Here is a tiny trained network, its code and every weight. The questions are about switching its units off for an input and a target symbol, where a switched-off unit gives its printed mean instead of its output.

import numpy as np


def w(rows, s, z=0):
    codes = np.array(rows[::2]) - 128.0
    scale = np.full(codes.shape[1], s)
    scale[-1] = z or s
    return codes * scale


def f(y):
    return y / 2 * (1 + np.tanh(0.7978845608 * (y + 0.044715 * y**3)))


def softmax(a):
    e = np.exp(a - a.max(-1, keepdims=True))
    return e / e.sum(-1, keepdims=True)


def log_softmax(a):
    a = a - a.max(-1, keepdims=True)
    return a - np.log(np.exp(a).sum(-1, keepdims=True))


def net(x, mask):
    ids = ['αζηξπστφψω'.index(c) for c in x.split()]
    T = len(ids)
    res = E[ids] + P[:T]
    r = res
    for j in range(3):
        rows = slice(3 * j, 3 * j + 3)
        q, k, v = (r @ M[0][rows].T for M in (Q, K, V))
        z = softmax(np.where(np.tri(T) > 0, q @ k.T / 3**0.5, -1e9)) @ v
        o = O[0][rows]
        res = res + np.where(mask[j], z, o[:, -1]) @ o[:, :-1]
    y = f(res @ A[0][:, :-1].T + A[0][:, -1])
    res = res + np.where(mask[3:11], y, B[0][:, -1]) @ B[0][:, :-1]
    return log_softmax(res[-1] @ U[:, :-1].T + U[:, -1])


Q, K, V, O, A, B = {}, {}, {}, {}, {}, {}
E = w([
[75,111,251],'α',
[143,14,184],'ζ',
[173,164,182],'η',
[147,116,82],'ξ',
[130,161,166],'π',
[109,162,162],'σ',
[208,119,58],'τ',
[186,125,42],'φ',
[193,197,35],'ψ',
[154,160,177],'ω',
],0.02)
P = w([
[70,2,121],'0',
[178,121,195],'1',
[174,137,201],'2',
[169,133,187],'3',
[166,140,185],'4',
[173,140,182],'5',
[174,146,185],'6',
[172,145,180],'7',
[178,149,186],'8',
[178,151,185],'9',
],0.013)
Q[0] = w([
[127,89,152],'H0',
[105,180,143],'H0',
[126,7,105],'H0',
[153,186,136],'H1',
[130,110,229],'H1',
[138,157,98],'H1',
[123,94,117],'H2',
[115,48,97],'H2',
[108,148,81],'H2',
],0.02)
K[0] = w([
[85,245,238],'H0',
[58,161,82],'H0',
[234,191,208],'H0',
[121,82,77],'H1',
[47,130,128],'H1',
[235,87,114],'H1',
[113,128,159],'H2',
[254,87,189],'H2',
[217,242,172],'H2',
],0.011)
V[0] = w([
[106,179,173],'H0',
[194,108,188],'H0',
[58,112,140],'H0',
[124,97,87],'H1',
[165,76,140],'H1',
[6,139,96],'H1',
[112,112,199],'H2',
[194,182,250],'H2',
[189,92,177],'H2',
],0.011)
O[0] = w([
[40,93,55,30],'H0',
[227,45,29,238],'H0',
[102,253,121,123],'H0',
[187,226,137,154],'H1',
[151,115,115,246],'H1',
[35,208,115,2],'H1',
[134,72,62,166],'H2',
[205,37,141,55],'H2',
[129,66,51,248],'H2',
],0.0062,0.0054)
A[0] = w([
[103,76,170,192],'N0',
[116,84,199,134],'N1',
[86,132,131,241],'N2',
[90,124,160,225],'N3',
[63,194,132,73],'N4',
[166,131,80,183],'N5',
[130,161,105,255],'N6',
[125,121,249,149],'N7',
],0.021,0.0099)
B[0] = w([
[154,181,157,175],'N0',
[39,202,123,171],'N1',
[136,136,67,156],'N2',
[153,62,67,169],'N3',
[186,128,245,182],'N4',
[49,172,155,248],'N5',
[168,126,93,185],'N6',
[73,75,92,233],'N7',
],0.012,0.018)
U = w([
[145,154,68,183],'α',
[168,231,142,133],'ζ',
[50,179,234,83],'η',
[152,109,254,25],'ξ',
[158,42,31,200],'π',
[224,60,107,255],'σ',
[35,112,59,92],'τ',
[92,43,209,93],'φ',
[46,55,191,8],'ψ',
[87,126,159,157],'ω',
],0.01,0.0063)

Each question gives the input, a string of symbols that net reads in full, and the target symbol t.
The units are the heads (3 rows each of Q, K, V and O) and the neurons (one row each of A and B). Each row of codes is followed by its name. A weight is (code - 128) times the scale printed after its matrix; where a second scale follows, it is the last column's (O, A, B and U).
mask holds one flag per unit, heads first, then neurons. A switched-off unit (its flag False) gives its mean, the last column of its rows in O or B, instead of its output. The means were averaged over made-up inputs and are rounded, as every weight is.
A unit's drop is (log p(t) with every unit on - log p(t) with that unit switched off) / (log p(t) with every unit on - log p(t) with every unit switched off).
The circuit of an input: a set's keep is (log p(t) with only the set's units on - log p(t) with every unit switched off) / (log p(t) with every unit on - log p(t) with every unit switched off). Starting from all 11 units, units are removed one at a time, each time the one whose removal leaves the highest keep (on an exact tie, the one counted first), for as long as the keep stays at least 0.8.
units of the circuit, in order: the units of the circuit, biggest drop first
most important unit: the unit with the biggest drop
k most important neurons: the k neurons with the biggest drops, biggest first
heads that matter: for each layer, one digit per head in row order, 1 if its drop is at least 0.15 and else 0, layers parted by /
input α π ξ ζ ξ η ω ω, target α: units of the circuit, in order => [H2; H0; N4; N7]
input α σ ξ η η, target α: heads that matter => 111
input π σ ω ω π ζ ξ σ, target π: 2 most important neurons => [N5; N4]
input ζ σ φ φ ξ η, target ζ: heads that matter => 111
input ψ α ξ τ ξ σ η, target ψ: units of the circuit, in order => [N7; H0]
input φ ζ π, target φ: most important unit => N7
input φ σ π φ π, target φ: heads that matter => 101
input σ σ σ π, target σ: heads that matter => 110
input τ φ η ψ σ τ α π η, target τ: 3 most important neurons => [N7; N4; N1]
input ζ ω ψ σ ω, target ζ: units of the circuit, in order => [H2; N7; H0]
input τ π ω ξ π, target τ: 3 most important neurons => [N7; N4; N1]
input φ σ η, target φ: 3 most important neurons => [N7; N4; N5]
input σ ω ζ σ τ η σ ω, target σ: 3 most important neurons => [N5; N4; N1]
input π σ φ σ φ η, target π: heads that matter => 110
input σ σ ω ξ τ ψ η, target σ: 4 most important neurons => [N5; N4; N1; N6]
input τ ω ω, target τ: heads that matter => 100
input ζ σ ξ φ σ, target ζ: units of the circuit, in order => [N7; H2; H0]
input φ π ξ ζ ζ ζ σ σ, target φ: 4 most important neurons => [N4; N7; N5; N3]
input ξ ξ σ, target ξ: 2 most important neurons => [N4; N5]
input φ ξ π σ ω, target φ: 3 most important neurons => [N7; N4; N5]
